Here is a tiny trained network, its code and every weight. The questions are about switching its units off for an input and a class, where a switched-off unit gives its printed mean instead of its output.

import numpy as np


def w(rows, s, z=0):
    codes = np.array(rows[::2]) - 128.0
    scale = np.full(codes.shape[1], s)
    scale[-1] = z or s
    return codes * scale


def norm(h):
    return h / np.sqrt((h * h).mean(-1, keepdims=True) + 1e-5)


def f(y):
    return np.maximum(y, 0)


def log_softmax(a):
    a = a - a.max(-1, keepdims=True)
    return a - np.log(np.exp(a).sum(-1, keepdims=True))


def net(x, mask):
    res = np.array(x, float).reshape(1, 4) / 4 @ E
    u = 0
    for l in range(3):
        y = f(norm(res) @ A[l][:, :-1].T + A[l][:, -1])
        res = res + np.where(mask[u : u + 4], y, B[l][:, -1]) @ B[l][:, :-1]
        u += 4
    return log_softmax(norm(res)[-1] @ U[:, :-1].T + U[:, -1])


A, B = {}, {}
E = w([
[149,156,204,1,97,128,158,157],'x0',
[146,118,204,81,109,205,55,112],'x1',
[120,117,107,116,118,120,116,121],'x2',
[158,198,94,136,60,26,147,96],'x3',
],0.0051)
A[0] = w([
[156,175,178,194,84,92,3,44,133],'L0N0',
[115,162,145,170,18,161,77,52,3],'L0N1',
[178,111,149,127,115,129,70,114,165],'L0N2',
[83,121,142,159,163,182,92,124,31],'L0N3',
],0.0064,0.0031)
B[0] = w([
[247,75,128,239,255,135,190,155,252],'L0N0',
[194,144,62,140,148,141,213,113,184],'L0N1',
[123,189,161,131,189,33,76,115,202],'L0N2',
[80,242,103,123,142,112,150,142,185],'L0N3',
],0.0073,0.0042)
A[1] = w([
[160,195,188,89,224,95,16,103,116],'L1N0',
[193,224,169,103,1,82,136,87,173],'L1N1',
[194,200,133,154,173,171,145,145,250],'L1N2',
[90,152,174,35,164,82,206,198,205],'L1N3',
],0.0064,0.0017)
B[1] = w([
[65,139,133,93,61,54,102,172,230],'L1N0',
[2,167,105,217,125,161,113,148,221],'L1N1',
[92,138,119,116,73,96,116,92,252],'L1N2',
[234,38,109,113,199,179,143,110,254],'L1N3',
],0.0076,0.0062)
A[2] = w([
[157,188,136,170,85,2,167,124,110],'L2N0',
[75,65,253,127,54,164,213,74,4],'L2N1',
[79,104,182,137,197,201,45,164,168],'L2N2',
[80,185,25,209,140,220,243,105,135],'L2N3',
],0.0055,0.0039)
B[2] = w([
[45,157,71,134,128,112,97,134,212],'L2N0',
[2,107,35,130,91,114,115,218,130],'L2N1',
[142,167,111,184,87,122,165,95,186],'L2N2',
[121,120,215,11,51,156,87,141,253],'L2N3',
],0.009,0.0073)
U = w([
[54,94,200,3,53,189,88,163,22],'0',
[13,199,72,206,96,48,60,136,64],'1',
[196,41,62,195,245,148,208,113,254],'2',
],0.0079,0.0035)

Each question gives the input, the list of numbers given to net, and the class t.
The units are the neurons (one row each of A and B). Each row of codes is followed by its name. A weight is (code - 128) times the scale printed after its matrix; where a second scale follows, it is the last column's (A, B and U).
mask holds one flag per neuron, layer by layer. A switched-off neuron (its flag False) gives its mean, the last column of its row in B, instead of its output. The means were averaged over made-up inputs and are rounded, as every weight is.
A unit's drop is (log p(t) with every unit on - log p(t) with that unit switched off) / (log p(t) with every unit on - log p(t) with every unit switched off).
The circuit of an input: a set's keep is (log p(t) with only the set's units on - log p(t) with every unit switched off) / (log p(t) with every unit on - log p(t) with every unit switched off). Starting from all 12 units, units are removed one at a time, each time the one whose removal leaves the highest keep (on an exact tie, the one counted first), for as long as the keep stays at least 0.8.
units of the circuit, in order: the units of the circuit, biggest drop first
unit that matters most: the unit with the biggest drop
top k neurons: the k neurons with the biggest drops, biggest first
top k neurons in layer l: the k neurons of layer l with the biggest drops, biggest first
drop of u: that unit's drop, to one decimal
input [-3,-6,-4,-4], class 0: top neuron : (L2N3)
input [4,-7,2,3], class 0: top 3 neurons : (L2N3, L1N1, L0N0)
input [6,8,-5,2], class 1: units of the circuit, in order : (L2N3, L1N1)
input [-5,0,-4,-1], class 0: top 3 neurons : (L2N3, L0N2, L1N0)
input [1,-4,1,-1], class 2: top 2 neurons : (L0N0, L1N1)
input [6,0,4,-6], class 2: top 2 neurons in layer 1 : (L1N3, L1N2)
input [5,-3,3,5], class 0: units of the circuit, in order : (L1N1, L2N3, L1N3)
input [4,8,6,1], class 1: top 2 neurons : (L2N3, L0N2)
input [7,2,2,7], class 1: top 2 neurons : (L1N0, L0N1)
input [1,-1,-4,-7], class 2: top 3 neurons : (L1N1, L2N3, L1N3)
input [1,-6,-8,7], class 0: units of the circuit, in order : (L2N3, L1N0, L0N2)
input [6,-1,0,-7], class 2: top 2 neurons : (L1N3, L2N3)
input [5,3,0,5], class 1: top 3 neurons : (L1N0, L2N3, L0N2)
input [-3,5,5,5], class 2: units of the circuit, in order : (L0N0)
input [-2,6,-5,0], class 1: top 2 neurons : (L1N3, L1N2)
input [1,3,-1,2], class 1: top 3 neurons : (L1N3, L0N2, L2N0)
input [4,-3,0,8], class 0: top 2 neurons in layer 2 : (L2N3, L2N2)
input [5,0,-5,-5], class 2: drop of L1N3 : 0.9
input [-3,-2,-8,-6], class 0: drop of L2N3 : 0.3
input [0,-7,-7,-4], class 0: unit that matters most : L0N2
input [0,8,-5,-2], class 1: drop of L2N3 : 0.2
